Each row has a hidden value. The values are split into ranges, and the tier after each row names the range that its value falls in. Each part has its own value, ranges and names.
  51  140   77 -136 -195  -91   39  153   40  -50  -61  -95   97   63   67   78  160  -70 -137  -34 -330   35   92  -25  126  -97   58 -161  116  135   -3   70 -176  282  -73 -178  114 -372   56   29   -6  109  -21  -74
C
 277 -131  -49  -67   39  274  -57  251  332    1  -50  211 -320 -198 -150  -56 -139   15  385 -159 -519  -73  148 -360  -56  -78 -127 -114  207  203  184  112   93  179   18    6   -4 -315  242  295  248  116   24 -560
D
  82   40   75  -13 -194 -376   76   15 -284  191  -35  162  114  154 -201 -111   55  192 -129 -152  236  -17   88 -178  -43  -27   36  -79 -202 -107  263  174 -223  246 -201 -114   77  192 -133   14 -116   95   -1 -237
J
 -67   13  305  133   78  193  135  -41  371 -211  -10  120  165 -114  246  338 -379  -56    8  114 -138 -219  332 -224   59   71 -123   84  214  186  148  193  -66   68 -412   36    0 -198   66  288  100  -43   -9  -85
E
 309   37 -435 -409  195 -162  124  302   34  103  160 -113 -319 -143  -53 -240   85  170  481 -152 -415   73 -118   53  105  245  207   34  -66  -21  184  -14  138   81   22  -83 -446 -216  313   16   19  191   95 -154
C
 -60  -19   86  129  -69 -186   51    3  -63   47   93   85   -2   58 -128 -143   -3  153   40  103   77 -141   77 -104 -137   95  -77  -18 -137   37  267  164 -170  126 -336 -153  -95    5   -6   20  116  -29   27 -176
C
 216  183  126  -41 -166 -350  264   67  -98  175   -8  223  349  266   -7  -96  166  128 -311  -35  412 -121   94   27   31   56  -94  -37 -213 -167  225   80 -128  -31 -235 -158   20  233 -125   47 -156  -39   66  121
J
  -4 -192  159  217  -32  172  -48   54  166  -71  -99   -3   64   30   82  210 -227  -24  -80  182 -323 -137   94 -174   70  -16 -174  -50  168  178    2  201  -86  168   -9   68   91 -246  148  142  131  -94   93 -124
Y
-122   32   75  191 -127 -111   -2 -112  -70   99  -10   18  219   22  -23  -84    4   67  -68  -85  164   16   64 -123  -99  -27 -126  101  -72  -57   12  184 -148   29   27   -4  136  178  -12 -128  -91 -133   78  -57
Y
 440  -91 -310 -266   23  -59   58  352 -127  201 -146  138 -109  107 -155 -206  116  239  148 -330  -53   -8  -48  -59   80   13   -3 -105  -49 -161  113   60   89  132  298    6 -122   74  192   52 -141   80  143 -208
J
 -33  288 -235 -150 -160 -345   34    5 -190  250   34 -276  310  -15   90 -187  358  -19  -54 -283  -60  306 -142   84   62  -47   62  155 -101 -172 -252   48 -130  -35  415  -39  223  103   58 -393 -305  -53   90  209
D
-183   82  328   94 -107 -337  172 -131  -32   51   94  112  331   71  206  281 -179   66 -188   57  -31 -118  215 -299  -19   66  -52   60  -27  119  201  313 -364  288 -459  -45  199   23 -196  185   86  -19  -66  -79
J
-143  106  -50   80   17   -5   88 -161  184   12  168  -79   57 -212   32 -172  -93   19  231  -27   83   95  105  -44  -63  114    9  269  -49    3   64   59   35 -114 -145   51 -141   62  108 -134  -55  -32  102  -66
Z
-131  -40  100  214   20   57  -53   -6   23  -91  -90 -154  149  -44   60  181 -205  -32  -76  163 -117 -102   99  -60   96   14  -67   62   89   30  -47  153 -123   27  -55   41  104 -145  139  -68  -75  -88   44   56
Y
  56 -127 -167   23    6  265   51  -21  177  -89   -7  -53  -75  -24  -13 -261  -77  139  172  -67  207   76   59  156   26  115   51  104   11  -31   45  -20  212    4   65   98 -452   45  239  -93 -125  -43  265 -100
W
 -71 -240  -79  198  150  121  -27   69  118   -1   79  -28  -90  -50   29  -68 -227  165  237  202 -147 -172   25  -88  -90  178 -153  103   22   85   96  160  -22   35  -79  109 -172  -52  206   38  199 -162  158 -111
P
  68   -3  -63  -32   30  -88   40   77  -28   59  -29  -35   78  -18   44   36  -67   79   55  -98 -121  -10   26  -89   66   59   -3   51    5  -38   37  147  -61   87   53   14  -16  -14  120   -4  -87  -14   69  -45
E
  -5  173  -76  -65    6 -205  123    8  106   78  208  -72   13 -127    1 -192   54   35  184   40  -74   43   38    4  -31  137   53  129 -105   13  147   23  -45  -52 -236  -89 -131  -66   80  -64   33   38   46  -31
P
  47  172 -417 -175   19 -274   -8   90 -260   84   23 -545   40  -42  -72 -260  203   21   21   39   17  272 -235  440  284  140  343  131 -187 -269 -169 -155   57 -149  258  -27 -259  -68  281 -520 -451   81  169  356
P
-104  -84    6  164  -15  -99  121 -115  165  118  186 -124  190    9  239   46  -92    7   -6  221 -279   29  -76  -63   38  184 -154  211  -23  137  -51  191  -57   14   31  120  -35  -63  111  -18  141 -174  198   92
D
 -62  186 -211 -113  -45  -82    6    2  -82   -4    2 -262   97  -80   -4 -242  134   58   81 -177  196  197   15  212   61   26  206  121  -59 -170  -78  -59   -3  -35   98  -31 -153   55  138 -331 -324   20  106  104
P
-180  -25 -115   48  128  -31   97   16  106  -23  150 -249   70 -100  224   65 -109   37  170  202 -323  -49   -5    9   75  216  -44  214   43  113  -59  142  -70   18  -73   71 -105 -208  207  -90   75  -88  110  123
C
  21 -299  -89  115   36  -53   -8   23  -48   57   83  -30  -97  119  -11 -129 -153  256   93  149  -40  -52  -82   11  -40  208    5    4  -98   38  174  156  -31  217  -47   60 -366   38  138   42  130 -105  220 -140
P
-194  -64  202  264  -32  294 -120   11  197 -199 -124  -29   84  -89   51  125 -233  -38   -5  114  -65 -150  266 -142  -48 -101 -132  -12  220  135  -13  131 -134  101 -159   35  151 -193  104   35   59 -107   16 -135
Z
 -87   15  182   30  -94  -66 -130  179 -100  -99 -113   45   -9   26  -69   91  -38   86  -21  -40 -169 -172  215 -209 -101 -128    9 -235  116  108  172  186 -341  388 -288 -203  182 -230  -26  118  114   43 -131 -283
C
 175   62 -279 -155   14 -293   69  196  -38  282  158  -78    7    6   15 -248  226  114  176  -58 -292   73 -182    0  -23  124  -46   59 -126  -46   19   64  -47   -8  202  -49  -30  -15  147  -88   68  -56  128   17
Z
 160  114   24  -86  -38 -153    4  141 -123    3 -122   24   40    6 -138    1  -13   60  -38 -138   57  -47  111  -51   82  -35  105 -100  -34 -119  166   68 -101   99 -129 -142    0  -36   57    3 -197  111  -37 -102
E
 -27   41 -137   27  -80 -201  -36   68 -128  158   28 -184  127   42    1 -147  146   59  -23    5 -101   83 -102   43    8   18  -16   45  -79  -64  -84   81 -134   36  183  -22   82   -1   99 -215  -72  -91  111   77
Z
-471 -104  186  374 -242  -83  -69 -291 -192  -53   -9 -217  267  116   43   20  -78   73 -246  163  202   47   79  -21  -55  -13  -24   99  -53   67  -75  236 -297  263 -114   35   85   55  -62 -262  -84 -147  111   -8
C
  23  108 -214 -123  -91 -227   76    6  -80  131  125 -164    6  -20  -63 -302  190   97  113  -98   17  188  -78  112   18   94  137   90 -154  -73   42    5  -13   45   40  -69 -195   20  105 -220 -129   53  131  -24
W
-175   58   -8  -15   26 -198   39 -118  -72   10  113  -68  137  -57  148  -32 -112  173  117 -166  124   73   83  -58  -86  132  135  143  -59  -48  111  175 -164  180 -151  -10 -169  173   -9  -57  -73  -67   50  -50
Z
  87  -71 -164    6   78   57    2   77   -5  -47  -63 -195   50   33   59  -60  -80   96   16   31   50   23  -51  205  153  136   87   60   -9 -116  -33   13   86  -31  144   52 -303  -12  248 -139 -204  -80  200  147
D
  36  141 -292 -141   38 -314   79   76 -184   68   99 -417   85   28   29 -184  150   66  -15  132   13  147 -187  382  223  218  260  114 -190 -185  -51  -85   -2  -95   53  -67 -306  -64  207 -349 -286   24  159  351
W
  96  154 -201 -261   21 -297  202  149   35  184  204  -33   81   -4  179 -135  223  115  191 -148 -295   50  -69  -35  -15  169  -20   96  -67   32   58  119  -84   92   21 -106  -91  -65   91    0   87  -15   74   20
C
-153  105   -4   50 -157 -122  -25  -74  -50   83   25  -76  190  -16   37 -146  103   58  -10 -167   87  129   61  -59  -99  -59   -3   78  -26  -30  -44  116 -170  115   64  -21  118  103  -14 -173  -91  -82   65  -63
Z
  97   82   91  -94 -168 -262   22   97   -5  181   47  166  113   59   50  -20  132   75   -8 -232 -269   32   49 -287 -127  -78  -78 -114   11   92  133  220 -246  312   -8 -138  205  -26  -77  164  157  -16  -23 -264
D
 129  131   50 -134 -170 -251   22  219 -152   70  -56  109   88  170  -71 -112  249  128 -103 -170   -8  -76   71  -53  -74  -73   -5 -225  -45  -24  171  115 -242  265 -116 -281   70  -61  -46   49    9   23  -41 -131
C
  26 -343  -95  211  103  482    4   81  133 -147 -251  -57    4   23   14   88 -354  108   36  114   83 -150  151   -1  198   54 -137  107  168   -8  -90   92  176    3  157  312 -148  -60  318  -28 -173  -79  256  -51
J
 236  167   87 -191 -211 -207  136   78   92  151   13  199   91   17  -19  -29  134   -6  -28 -278 -197   93  113 -248   14  -95  -10  -93    7   68  167  127  -99  228  -65 -131  135  -80  -47  179   13  142  -13 -292
E
 133   87   75 -157   35 -103  131  117  -17 -116  -99  -18   93   21   67  204 -184   61  -80  -31   17  -82  197   -2  231   74  199  -54   41  -44  188   66  -75  177 -315  -61 -147 -139   66  124 -201  163  -19  -13
J
 -13  -99  116  133   20  -19  -74   92 -102 -124 -163 -155  131  100   66  253 -208   34 -203  177 -108 -138   54   30  174   37   44  -94   75  -10   19  148 -161  170  -76  -28  -21 -175  130   11 -108  -57   45   94
Y
 -31 -121  265  136 -151   38 -215   73 -233 -259 -315  -55   88  225  -84  168 -188  123 -356   23  250 -108  184   80   79 -125  214 -335   85  -57  151  102 -250  430 -213 -153 -114  -88   -6   42 -193    3   -5 -107
Z
-261 -185   27  297   37  195  111 -269  244 -186  139 -302   66  -53  163   24 -329   -1    4  445   46   21   44  197  165  276   40  279   -5  130  -15   52  114  -50 -225  196 -442 -144  228 -142  -36  -95  281  139
W
  66   37 -118 -105 -142 -221  -86  110 -200  118  -36 -108    8   57  -98 -171  153  112   -5 -181  -75  145  -50    3   -3  -56  143 -103  -64  -68   35   68 -150  246  130 -100   -5  -13   52 -125 -107   45   56 -134
Z
 126  -70  169   73   -8 -110  107    7   37  -28   -2  118   63   96   -1  103 -208  103  -99  107   40 -143  103  -78   70  129    7  -52  -55   20  282  158  -65  142 -314  -66 -207  -24   33  194   11   10   67 -102
E
 149 -270 -188  152   79  122 -103  213 -182  -34 -147    5 -232  124 -345 -303  -60  281  121  103  263 -212  -28  139  -34  111  -38 -110 -129 -159  203   37   76    9   -6  -62 -384   51  261 -112  -89  -61  180 -138
C
 -42  226  183  -34  -71 -382   94  -58  -76   94  114  174  181  -31   14  -11   -3  112   20 -207  122  -41  167 -237 -164   32   25   18 -115  -39  289  213 -276  156 -368 -204   71  164 -161   97    9    6 -104 -163
Y

Next part:
 -75  -75  -74   22   22 -104 -131  118  -30  -44 -103  121   62   88 -142  112 -336  -76 -182   -2  143  290  129  -59 -121   88   14  -74 -121  -41  147  -15   75 -282   65 -290 -404  109  -64   88  -33   60   75 -108
z118
-176  -28  -45  -18  134   91 -133  -25   15  160   16   38 -167  -68  119  108  -18 -145  -38  176  -21 -105   59   34    0   73    6 -132   57  -41  202   26  104   70  -87   43  -56 -156  -44 -199  -14   64 -163   55
z570
  73  -78  -21 -176   85  -29   86   95 -127  -32   29  -29    6  -52  116   81  232   80   -3   97   -4  -38  -27   95  111   -8 -137   30  100 -203   29 -227  -54   -2 -147  198  169 -187  257  100   40 -163  -75 -144
z562
 173 -249  -35   -2  -26 -144  -45   73 -167  128  153   17  -10   32  218  142  149   -4  -63 -131 -190 -173  -39  -22   99  -42 -269   78   66 -164    2 -217  -49  -79 -104   87   42 -112  266  113  173 -138  214  -83
z570
 298  -27   80  139   69  -29   32  -12 -121  -48   82 -150   50  168   29    5  -26  158  -15 -110 -218  126  -54 -120  249    3 -157   68  -28   -5 -216   29 -367   71   87   53    7  124   81   42    8  223   65   87
Z876
-202  -82  -38 -237   76  -50   31   66  -44   32  -29  115  -69  -68   97   17   56  -71  -68  114  146   14   83  179   -7 -107 -112  -25   71 -221  191 -190  140  -38 -166  153   80 -321  204  -43    1 -230  -26 -226
z768
  34  107  -54  188   55   73 -225  -10  -79   19  137   14  -33  -46   55  102 -109   27 -176  -39 -128  124  -44   16  138   56  -77   57    6  -11   84   55 -165  -13  166   26  -95  -74  -74    4   13  228   42  120
z758
-141  450 -117   16  134  161 -122  -39   50   -8   48  122 -224 -156  111  118 -135  127   39  163   85  225  128  199   85  -76  109 -173   14  108  295  154   74 -142   84 -162  -47  -84  -43 -172 -246   91  -90 -114
Z876
 240  187   48   40  214  229   -3  -23  -54  -98  -48 -235  -34   50  -14   71  -16  157   85  155 -160   89   45 -125  212  127   14  -36   35   72 -172  150 -260  147   73   10  -49  198 -156 -116 -123  334 -226  169
z562
-352  125 -108 -230  122  -79  126   24  224  -72  -94  105   -7  -84    8 -173   19   43   72  114  199  -86  105  226 -132 -219   73   65  -70  -21  110 -205  218  -80  -80  151   30 -138  104  -49 -162 -329  -90 -177
z758
  83   25 -189   30  -10 -106  -95   94 -112  112  345   44   51 -191  198  207  210   11 -104    1 -137 -211 -318   53   48  155 -133   53    8   -5  107 -191 -117 -133 -136   90  155  -37  283  164  106  -93  -37   52
z870
   1  104 -325  -33  -45 -132 -152  185  -55   43  288  146   83 -312  187  281  240   62 -106   10  -30 -245 -234  149 -101  123  -54  108    3  -23  242 -336  117 -373  -94  -11   30  -38  259  326   90 -310   32  -83
z758
 162   15  -86  222  112  -30  -22   87   36 -125  -11 -135  134   25  -97  147  112  196   22  104 -109   15 -113 -118   24  299  202    1  -93   70  -29  -97 -176  -98  137  -59 -178  268  -71  305  -21  146 -265  184
z562
-108   78   -9 -117  158  115  -63   70  -82  -66 -117   29  -43  -17 -118  119 -208  -73 -125  267  199  348   84   17   11  179   59 -203    4  -75  176   98  -25  -38  -47 -117 -160  -43  -70 -102 -124  192 -267  -62
z308
-200  229 -188 -327    2  -47 -106  195 -158  -29   -8  345  -96 -156   -2  259 -354  -91 -183  164  434  500  163  214 -133  -19  -69 -278  -20  -91  459    2  266 -509 -177 -439 -202 -117  209  -43 -174 -162   77 -502
z870
 204 -215  172 -140  202   41  213   24  -61  -74 -261 -235  -12  256  -44  -11   50   76  164  150  -57   46  204 -173  135   31  -45  -94   43 -130 -223  -27 -119  166 -112   50  -60  125   14  -79  -44   85 -173  -39
z118
-145   99  -40    1  119   63  -59  -42  -32  125  144   56 -166 -120  165   93   82  -35  -35  179   -5    5  -83  139  122   51   -8 -149   66  -42  233   24  -50   88  -98  128  167 -249  129 -145  -47   62 -211   13
z870
  29 -112  209  290  222   75   49 -132   48  -19 -124 -219  -37  280 -149  -87 -122   30   15  153 -124  231    1 -192  209  213  163 -169  -81   43 -118  229 -378  351  144   88 -103  103 -191 -136  -85  517 -381  320
z870
  31 -250  122 -121  221  -37  289  -13  108  -60 -179 -266   80  174  -35 -173  263   68  191  166  -96 -261    7 -101   65   31   32   58   -4  -96 -276 -188 -131  308 -143  356  122   54   67  -18   -7  -60 -327  120
z768
-122  162 -352 -237  -17   -4 -231  165 -112  220  296  257 -154 -429  363  406  200 -107  -73  144   47 -315  -89  233 -128   55 -131  -82  134  -60  455 -242  366 -383 -292 -104   72 -217  286   30   54 -385   45 -236
z570
 173 -184   -3  -15   20 -129   50   99 -163  -37  107  -54  115   35   64   60  181   84  -98  -50 -104   -3 -141    2  138   46 -187  119   28 -183  -72 -234 -223   -8  -59  199  115  -98  263  222  124  -63   21  -35
z308
 180 -167   80  140  128 -110  158  -50  166  -42 -134 -219   67  299  -27 -152    6  160  215 -102 -247 -199  114 -219   49  -76   29   99 -133  114 -341  -61 -137   90   89   33 -173  344  -64   13  -46   57   11  151
z570
  38  -18   90  148  131   45  -48  -47  -21  -49  -19 -117   49  161 -127  -72 -224  -10 -124   16  -84  221  -28 -128  137  102  -26    9  -85   24 -130  144 -312  164  127   55 -131   89 -132  -96  -48  371 -121  207
Z876
-229  112 -163  -34  114  -14  -52   69   90  -16   45   71   18 -170  -15   82   55  -14  -62  218  118  -28 -112  118  -99  164  154  -58  -51   16  223 -116   65  -97  -55   44  -29  -57   34   70  -76  -61 -300   30
z308
 110 -229  150 -142  211  -35  314    7   59  -70 -290 -209  -39  240    8  -65  215  154  291  173  -37  -94  220  -87   93  -46   62  -98   33 -124 -171 -143  -10  153 -131  122   20   70   97  -14  -71 -102 -221  -95
z118
 153   22  -72   79   42   -9 -109   33  -87    8  224  -99  133  -33   33   29  -16    2 -157  -83 -209  -94 -233  -90  104  109 -188  193  -44   38 -168  -44 -294   43   22  144   15  105   36   42   74  162   14  217
z308
 -33 -150   43 -213  168  -55  209  -10  129    7 -118 -157   45  126   19 -181   81  -19  159   67  -66 -307   68  -79  -27 -107  -76   92  -40  -15 -250 -146    7  167 -185  220   40  105   63 -151  -39 -143 -109   35
z118
 -46 -277  -16 -147   24 -225   63  194  -86 -144 -112   35  272  140 -264  -17 -212 -109 -243   27  211  276  -56  -89 -133  165  -74   37 -151 -158  -45 -186 -101 -167  -92  -51 -232   92  121  213   42  -31  -64  -99
z308
-179  -11 -241 -189 -109 -186 -247  195 -113   23  179  277  175 -138  -43   80 -375 -244 -412 -161  177  119  -82   71 -219  -30 -295  178 -119  -77  152 -166  119 -403  -82 -147 -251  -38  130   73   76 -174  335 -173
z768
-178  -94 -104   30   23  -34 -238   50  -58  134  108  131  -22  -77   36  127 -164 -217 -256   27   20   14  -51   17  -64  114  -93  -20  -16  -78  217  -33   50  -82  -32  -15 -161 -142   -7  -43   79   60   10   47
z118
 -64 -195   75   54  145 -165  198   53  135 -192 -245 -112  190  249 -281 -153  -75   89   15  103  106  192   24 -107  -50  129  196  -16 -186  -29 -126 -112 -153   29   65   39 -198  183  -26  179  -85   69 -280   57
z308
 204  -20   73 -169  148   59  109   68 -112 -142 -117 -165   79  131  -80  -15  -75   80    7   73  -14  156   84 -106  126   17 -138   34    6  -78 -224  -10 -201   56  -55   33  -53  133   22  -42  -63  116  -69  -38
z562
-178   70 -212   75  -10  -23 -291   48  -35  187  204  227 -144 -213  211  252  -28 -102 -159   25  -10  -74  -26  146  -53   40  -39  -69   34  -30  397  -77  190 -236  -11  -95 -103 -209   73   12   43  -81   79  -61
z570
  73   -4  -24 -121  197   85   83   86  -12  -89 -118 -153   38   -6  -54  109  124   66   79  273   17  -28    8  -70   17  218   97  -86   21  -39  -36  -77  -53   34 -107   31  -46  126  -17   40  -66   51 -360   45
z758
-108 -141  -66  -82   41 -209   49  177   15 -170 -141   67  234  108 -274  -12 -233  -36 -176   57  243  295  -10  -47 -174  151   64   -6 -190  -67   32 -154  -24 -244  -12 -144 -296  151   52  230  -45  -40 -101 -105
z308
   1   66    0  298  123   31 -115  -22   32  -47   -5  -53   11   84 -123   76 -161   65  -88   96  -50  256  -51  -91   83  239  182 -116 -111   90   72  137 -226   12  200 -104 -220  134 -166   55  -82  371 -238  210
Z876
 193 -119  -19   58   83 -145  121  122    0 -179  -76 -142  227  147 -157   21   39  168   11   19  -41   77  -77 -145    6  178   62   66 -129   -3 -180 -165 -211 -103   42  -27 -154  289   58  297   -9   39 -141   56
z308
 250   29  -54   48   25  -58  -57  112 -104 -143   33  -72  182   89  -97   62 -173  113 -120 -120  -84  174  -28 -131   56   62 -133  145  -99   21 -178  -46 -221 -178  110 -121 -219  265   -5  168   -3  129  135   22
z562
-217  -19 -112  -78   38 -163   29   34  139   -3   37   92   65  -38   39 -122    9   -2  -38  -52   43 -152  -13  126  -99 -159  -46  158  -89  -31   40 -229   99  -95  -32  155   -9  -90  129   51  -17 -258   65  -68
z768
-166  -85 -162 -116  -36 -161 -155  191  -93  -43   35  205  150  -69 -112  109 -249 -154 -326  -13  217  224  -40   58 -170   93 -107   45  -95 -132  202 -169   82 -323  -42 -129 -251  -62   97  170   45 -106   93 -158
z758
 161 -184  -98  -51  -44 -149  -68  140 -208   52  204   36   95  -64  158  168  165    2 -162 -106 -120 -113 -152   21   72   35 -279  146   57 -194   22 -280  -92 -141 -109  123   75 -125  298  228  191 -165  171  -85
z768
